Below are the code and all the weights of a small trained network. Each question names an input and a class and asks about switching units off, where a switched-off unit gives its printed mean instead of its output.

import numpy as np


def w(rows, s, z=0):
    codes = np.array(rows[::2]) - 128.0
    scale = np.full(codes.shape[1], s)
    scale[-1] = z or s
    return codes * scale


def norm(h):
    return h / np.sqrt((h * h).mean(-1, keepdims=True) + 1e-5)


def f(y):
    return y / 2 * (1 + np.tanh(0.7978845608 * (y + 0.044715 * y**3)))


def log_softmax(a):
    a = a - a.max(-1, keepdims=True)
    return a - np.log(np.exp(a).sum(-1, keepdims=True))


def net(x, mask):
    res = np.array(x, float).reshape(1, 2) / 4 @ E
    u = 0
    for l in range(4):
        y = f(norm(res) @ A[l][:, :-1].T + A[l][:, -1])
        res = res + np.where(mask[u : u + 7], y, B[l][:, -1]) @ B[l][:, :-1]
        u += 7
    return log_softmax(norm(res)[-1] @ U[:, :-1].T + U[:, -1])


A, B = {}, {}
E = w([
[3,66,187,77,113,53],'x0',
[149,82,205,69,58,201],'x1',
],0.0064)
A[0] = w([
[66,5,179,100,3,128,159],'0.n1',
[148,147,116,50,25,240,49],'0.n2',
[29,91,146,138,92,182,46],'0.n3',
[65,98,246,71,108,148,122],'0.n4',
[85,153,66,72,149,86,84],'0.n5',
[83,99,117,113,166,118,7],'0.n6',
[168,79,159,80,191,103,126],'0.n7',
],0.0052,0.0015)
B[0] = w([
[232,178,151,107,120,38,255],'0.n1',
[126,51,79,193,126,161,206],'0.n2',
[83,183,161,159,1,124,153],'0.n3',
[112,156,165,48,123,163,222],'0.n4',
[118,98,103,92,176,189,150],'0.n5',
[107,177,73,201,72,183,129],'0.n6',
[137,166,187,173,147,130,131],'0.n7',
],0.0056,0.0046)
A[1] = w([
[107,164,114,119,62,193,4],'1.n1',
[47,108,132,200,155,152,84],'1.n2',
[119,138,74,111,145,95,129],'1.n3',
[192,102,161,135,66,161,214],'1.n4',
[88,145,163,159,122,141,38],'1.n5',
[152,190,87,188,140,139,98],'1.n6',
[125,78,122,148,59,254,105],'1.n7',
],0.0082,0.0012)
B[1] = w([
[116,73,76,163,117,129,129],'1.n1',
[100,53,75,95,173,128,148],'1.n2',
[163,55,117,151,136,124,171],'1.n3',
[27,96,129,166,199,195,255],'1.n4',
[147,66,200,151,105,107,113],'1.n5',
[147,121,170,71,68,87,219],'1.n6',
[77,155,165,254,163,205,229],'1.n7',
],0.0066,0.0043)
A[2] = w([
[75,166,254,115,2,121,2],'2.n1',
[115,140,131,164,151,221,146],'2.n2',
[152,177,142,154,66,212,20],'2.n3',
[93,59,82,159,192,92,11],'2.n4',
[239,126,136,188,50,98,13],'2.n5',
[88,85,69,148,157,79,176],'2.n6',
[122,118,227,60,83,72,254],'2.n7',
],0.0076,0.001)
B[2] = w([
[14,211,58,20,53,55,247],'2.n1',
[66,124,206,219,155,197,207],'2.n2',
[46,41,133,173,87,126,179],'2.n3',
[166,2,113,100,131,135,189],'2.n4',
[131,127,207,114,148,147,156],'2.n5',
[56,93,144,109,63,161,191],'2.n6',
[140,218,55,183,97,203,254],'2.n7',
],0.0066,0.0053)
A[3] = w([
[254,177,130,72,185,112,97],'3.n1',
[198,192,80,190,171,96,125],'3.n2',
[73,128,68,58,72,103,164],'3.n3',
[46,18,217,205,123,224,180],'3.n4',
[59,111,198,85,43,129,145],'3.n5',
[227,183,62,163,107,110,252],'3.n6',
[104,158,216,105,23,55,156],'3.n7',
],0.0062,0.0023)
B[3] = w([
[242,101,215,93,117,128,154],'3.n1',
[163,126,188,53,43,106,140],'3.n2',
[140,127,89,116,92,174,204],'3.n3',
[180,120,91,183,169,146,255],'3.n4',
[254,221,101,61,86,97,173],'3.n5',
[86,93,202,88,168,156,163],'3.n6',
[177,179,90,78,122,99,166],'3.n7',
],0.0065,0.0072)
U = w([
[206,135,216,76,139,92,194],'0',
[117,119,147,228,180,172,201],'1',
[90,244,68,47,67,75,197],'2',
[116,173,127,149,147,64,16],'3',
[95,11,41,97,128,74,127],'4',
[94,155,146,126,153,71,2],'5',
],0.013,0.0058)

Each question gives the input, the list of numbers given to net, and the class t.
The units are the neurons (one row each of A and B). Each row of codes is followed by its name. A weight is (code - 128) times the scale printed after its matrix; where a second scale follows, it is the last column's (A, B and U).
mask holds one flag per neuron, layer by layer. A switched-off neuron (its flag False) gives its mean, the last column of its row in B, instead of its output. The means were averaged over made-up inputs and are rounded, as every weight is.
A unit's drop is (log p(t) with every unit on - log p(t) with that unit switched off) / (log p(t) with every unit on - log p(t) with every unit switched off).
The circuit of an input: a set's keep is (log p(t) with only the set's units on - log p(t) with every unit switched off) / (log p(t) with every unit on - log p(t) with every unit switched off). Starting from the 12 units with the biggest drops (on a tie, the unit counted first), units are removed one at a time, each time the one whose removal leaves the highest keep (on an exact tie, the one counted first), for as long as the keep stays at least 0.8.
circuit, biggest first: the units of the circuit, biggest drop first
k most important neurons: the k neurons with the biggest drops, biggest first
drop of u: that unit's drop, to one decimal
input [4,-3], class 4: circuit, biggest first => [2.n4]
input [-1,-2], class 0: 3 most important neurons => [1.n4 0.n2 2.n1]
input [-2,-4], class 0: 2 most important neurons => [1.n4 2.n1]
input [1,8], class 2: 3 most important neurons => [0.n1 2.n1 0.n4]
input [1,6], class 2: 2 most important neurons => [0.n1 2.n1]
input [-2,-5], class 0: 3 most important neurons => [1.n4 0.n2 2.n1]
input [0,3], class 1: 3 most important neurons => [1.n4 0.n2 1.n6]
input [0,5], class 1: 2 most important neurons => [0.n2 1.n4]
input [0,6], class 1: 3 most important neurons => [0.n2 1.n4 1.n6]
input [0,-1], class 4: 2 most important neurons => [0.n1 1.n7]
input [2,6], class 2: drop of 0.n1 => 0.4
input [0,-6], class 4: drop of 0.n1 => 0.3
input [2,8], class 2: drop of 0.n1 => 1.0
input [1,5], class 2: circuit, biggest first => [2.n1]
